Below is a small trained network, with its code and all its weights. Each question gives an input and a target symbol and asks what happens when units are switched off, that is, made to give their printed mean instead of their output.

import numpy as np


def w(rows, s, z=0):
    codes = np.array(rows[::2]) - 128.0
    scale = np.full(codes.shape[1], s)
    scale[-1] = z or s
    return codes * scale


def f(y):
    return y / 2 * (1 + np.tanh(0.7978845608 * (y + 0.044715 * y**3)))


def softmax(a):
    e = np.exp(a - a.max(-1, keepdims=True))
    return e / e.sum(-1, keepdims=True)


def log_softmax(a):
    a = a - a.max(-1, keepdims=True)
    return a - np.log(np.exp(a).sum(-1, keepdims=True))


def net(x, mask):
    ids = ['αβγδεζηθλμξπστφψ'.index(c) for c in x.split()]
    T = len(ids)
    res = E[ids] + P[:T]
    q, k, v = (res @ M[0].T for M in (Q, K, V))
    z = softmax(np.where(np.tri(T) > 0, q @ k.T / 4**0.5, -1e9)) @ v
    res = res + np.where(mask[0], z, O[0][:, -1]) @ O[0][:, :-1]
    y = f(res @ A[0][:, :-1].T + A[0][:, -1])
    res = res + np.where(mask[1:25], y, B[0][:, -1]) @ B[0][:, :-1]
    return log_softmax(res[-1] @ U[:, :-1].T + U[:, -1])


Q, K, V, O, A, B = {}, {}, {}, {}, {}, {}
E = w([
[123,109,129,115,1,136,178,103,161,114],'α',
[117,114,138,87,144,108,148,159,69,142],'β',
[89,120,131,127,174,107,178,110,154,136],'γ',
[151,156,104,148,147,84,143,136,151,142],'δ',
[143,85,104,128,166,132,162,108,104,167],'ε',
[162,77,100,110,112,102,95,166,106,111],'ζ',
[72,140,133,107,120,59,146,161,125,91],'η',
[107,62,153,125,140,144,127,124,139,86],'θ',
[130,137,178,183,131,136,116,117,134,124],'λ',
[160,71,171,184,96,108,72,153,104,107],'μ',
[119,112,159,131,130,146,103,115,60,157],'ξ',
[108,146,178,112,142,133,121,133,167,105],'π',
[165,99,131,139,154,91,154,167,154,112],'σ',
[149,170,134,90,144,145,108,127,95,169],'τ',
[82,167,134,63,157,137,153,116,134,140],'φ',
[134,77,102,153,111,79,96,133,169,99],'ψ',
],0.023)
P = w([
[132,112,114,132,161,137,145,167,62,130],'0',
[145,74,107,81,179,103,133,85,97,84],'1',
[91,53,121,91,139,130,132,177,156,167],'2',
[170,75,149,66,161,69,143,81,112,107],'3',
[110,66,152,86,124,117,155,192,178,225],'4',
[200,88,185,48,156,48,166,71,126,130],'5',
[129,78,173,99,103,112,188,202,198,254],'6',
[199,95,161,83,183,28,137,109,128,205],'7',
],0.009)
Q[0] = w([
[94,57,209,86,91,82,106,136,192,213],'h0',
[77,143,84,183,164,199,91,222,140,146],'h0',
[208,172,157,101,185,80,119,2,68,4],'h0',
[154,41,228,87,199,22,120,156,168,230],'h0',
],0.02)
K[0] = w([
[174,123,112,94,28,149,180,75,136,120],'h0',
[184,161,180,110,220,40,93,78,118,130],'h0',
[75,128,112,158,93,173,124,248,180,255],'h0',
[173,125,195,107,3,95,211,102,158,192],'h0',
],0.023)
V[0] = w([
[109,214,50,6,76,112,43,134,72,188],'h0',
[97,229,110,106,140,36,190,179,204,81],'h0',
[45,190,238,125,135,232,124,68,115,91],'h0',
[129,195,101,196,34,142,29,74,172,120],'h0',
],0.014)
O[0] = w([
[98,151,31,151,117,165,86,196,155,249,32],'h0',
[89,103,104,75,149,219,52,145,153,98,116],'h0',
[169,137,194,38,90,97,77,108,179,213,28],'h0',
[173,145,158,122,142,203,218,173,205,156,1],'h0',
],0.011,0.0091)
A[0] = w([
[164,121,161,94,135,98,119,114,148,165,169],'n0',
[141,133,127,181,134,152,170,161,105,141,102],'n1',
[142,185,96,129,52,137,124,100,120,104,92],'n2',
[183,96,143,150,154,120,141,121,179,122,100],'n3',
[137,119,79,71,153,79,150,193,138,124,98],'n4',
[130,132,123,180,85,96,132,81,125,155,75],'n5',
[136,145,144,134,111,89,137,105,122,189,66],'n6',
[158,111,82,68,178,158,177,111,154,148,2],'n7',
[131,127,124,122,180,106,78,132,129,149,109],'n8',
[139,111,174,137,165,150,137,141,105,115,143],'n9',
[124,131,89,107,137,149,80,146,163,147,70],'n10',
[72,219,158,77,121,123,138,142,126,119,97],'n11',
[127,128,121,102,151,102,132,166,207,113,120],'n12',
[169,163,194,84,159,139,97,161,171,109,92],'n13',
[90,156,109,139,168,133,98,135,122,131,72],'n14',
[193,130,70,108,137,128,114,168,164,157,172],'n15',
[157,136,107,111,136,196,135,159,131,93,172],'n16',
[112,158,128,99,87,110,91,119,153,140,101],'n17',
[190,162,138,125,126,100,169,156,145,140,90],'n18',
[112,241,103,113,180,114,135,109,253,107,27],'n19',
[121,128,138,138,146,147,160,146,135,83,103],'n20',
[135,124,178,113,148,147,101,180,62,143,136],'n21',
[134,148,121,134,165,158,142,91,227,142,162],'n22',
[158,130,158,151,148,232,136,73,99,191,94],'n23',
],0.014,0.0086)
B[0] = w([
[151,108,102,151,171,134,134,93,218,92,202],'n0',
[78,138,153,155,107,106,140,64,165,112,210],'n1',
[96,113,130,96,100,162,153,92,126,129,137],'n2',
[98,67,110,128,83,100,118,144,96,160,207],'n3',
[149,154,148,123,133,177,110,95,147,140,168],'n4',
[154,175,138,83,180,189,147,154,139,130,215],'n5',
[136,113,136,109,43,113,89,163,110,112,170],'n6',
[5,121,143,90,151,148,97,160,178,151,154],'n7',
[52,163,159,147,92,152,115,134,134,175,203],'n8',
[114,106,104,107,114,90,157,154,153,182,248],'n9',
[136,204,113,57,111,78,149,132,149,108,170],'n10',
[123,105,163,150,83,99,72,166,131,106,144],'n11',
[186,128,108,93,148,133,67,134,143,147,163],'n12',
[83,174,150,159,99,178,182,213,66,159,170],'n13',
[162,79,107,172,130,117,120,179,165,117,198],'n14',
[136,75,92,165,140,114,164,137,62,59,170],'n15',
[130,108,180,103,146,185,179,153,118,90,188],'n16',
[150,105,121,135,181,156,188,64,99,172,164],'n17',
[100,154,137,210,161,148,70,118,105,121,203],'n18',
[133,151,91,156,82,123,185,129,234,45,142],'n19',
[194,163,109,91,104,162,79,100,106,178,243],'n20',
[139,127,122,128,152,101,133,114,172,119,186],'n21',
[130,168,74,105,137,58,126,90,53,148,173],'n22',
[193,152,182,99,120,62,81,99,96,50,139],'n23',
],0.019,0.012)
U = w([
[148,126,132,74,153,138,146,177,111,198,252],'α',
[79,154,68,198,186,199,62,170,82,208,74],'β',
[46,93,135,148,164,109,93,96,124,123,142],'γ',
[158,67,85,168,198,217,156,171,131,96,88],'δ',
[124,200,119,157,252,117,178,170,73,94,139],'ε',
[128,162,42,243,155,143,160,100,163,79,101],'ζ',
[83,173,87,127,124,165,131,177,198,65,73],'η',
[199,146,130,143,170,65,173,113,194,87,111],'θ',
[149,77,119,215,83,93,179,180,186,151,160],'λ',
[166,195,146,201,147,71,149,100,83,212,187],'μ',
[209,186,127,166,136,160,61,123,185,150,191],'ξ',
[105,149,165,169,242,194,154,107,194,189,142],'π',
[199,87,39,159,158,107,85,121,104,138,29],'σ',
[155,203,47,174,93,120,189,214,104,143,119],'τ',
[125,177,38,129,176,95,145,101,187,180,71],'φ',
[122,146,103,118,44,219,215,60,123,86,134],'ψ',
],0.004,0.0038)

Each question gives the input, a string of symbols that net reads in full, and the target symbol t.
The units are the heads (4 rows each of Q, K, V and O) and the neurons (one row each of A and B). Each row of codes is followed by its name. A weight is (code - 128) times the scale printed after its matrix; where a second scale follows, it is the last column's (O, A, B and U).
mask holds one flag per unit, heads first, then neurons. A switched-off unit (its flag False) gives its mean, the last column of its rows in O or B, instead of its output. The means were averaged over made-up inputs and are rounded, as every weight is.
A unit's drop is (log p(t) with every unit on - log p(t) with that unit switched off) / (log p(t) with every unit on - log p(t) with every unit switched off).
The circuit of an input: a set's keep is (log p(t) with only the set's units on - log p(t) with every unit switched off) / (log p(t) with every unit on - log p(t) with every unit switched off). Starting from the 12 units with the biggest drops (on a tie, the unit counted first), units are removed one at a time, each time the one whose removal leaves the highest keep (on an exact tie, the one counted first), for as long as the keep stays at least 0.8.
units of the circuit, in order: the units of the circuit, biggest drop first
most important unit: the unit with the biggest drop
top k neurons: the k neurons with the biggest drops, biggest first
drop when u is switched off: that unit's drop, to one decimal
input η σ γ φ τ, target φ: most important unit -> n10
input ξ ξ ζ ζ γ β φ μ, target φ: top 4 neurons -> [n10, n17, n8, n21]
input ε ζ γ, target ζ: top 2 neurons -> [n1, n14]
input ψ φ η ψ ψ ξ, target ψ: units of the circuit, in order -> [h0, n1, n20]
input ε γ μ ζ ξ δ, target ξ: top 3 neurons -> [n6, n5, n0]
input ζ ξ π ζ ξ λ, target ξ: units of the circuit, in order -> [n6, h0, n5, n0]
input τ δ σ η μ η, target μ: units of the circuit, in order -> [h0, n20, n18]
input π α δ β σ μ, target λ: units of the circuit, in order -> [h0, n3, n5]
input ψ ε λ ζ ζ α γ ε, target γ: top 2 neurons -> [n7, n5]
input α ε γ ζ γ μ γ, target φ: top 4 neurons -> [n22, n19, n7, n12]
input τ η μ, target η: units of the circuit, in order -> [h0, n10]
input γ τ ξ, target τ: units of the circuit, in order -> [h0, n10, n15]
input ζ π π, target π: units of the circuit, in order -> [h0, n0, n17]
input ξ μ λ, target μ: units of the circuit, in order -> [h0, n20]
input δ φ θ π γ π ε δ, target ε: units of the circuit, in order -> [h0, n5]
input ψ λ ε σ γ σ μ, target σ: units of the circuit, in order -> [h0, n20, n8]
input μ λ ζ λ τ ε, target τ: top 2 neurons -> [n10, n15]
input μ γ ξ ψ φ γ η, target γ: units of the circuit, in order -> [h0]
input μ ξ β β ζ ξ ζ, target ξ: top 2 neurons -> [n6, n5]
input λ β θ ξ φ ψ, target φ: top 3 neurons -> [n10, n17, n8]
input θ μ φ δ ε γ ξ γ, target ξ: top 3 neurons -> [n6, n5, n0]
input ζ μ ξ π ε α π τ, target ε: top 3 neurons -> [n23, n13, n20]
input η μ α ζ, target δ: top 2 neurons -> [n15, n16]
input μ λ π δ η, target δ: top 2 neurons -> [n16, n14]
input β ε δ λ β, target λ: top 2 neurons -> [n13, n0]
input ψ γ φ α θ, target α: drop when n18 is switched off -> 0.1
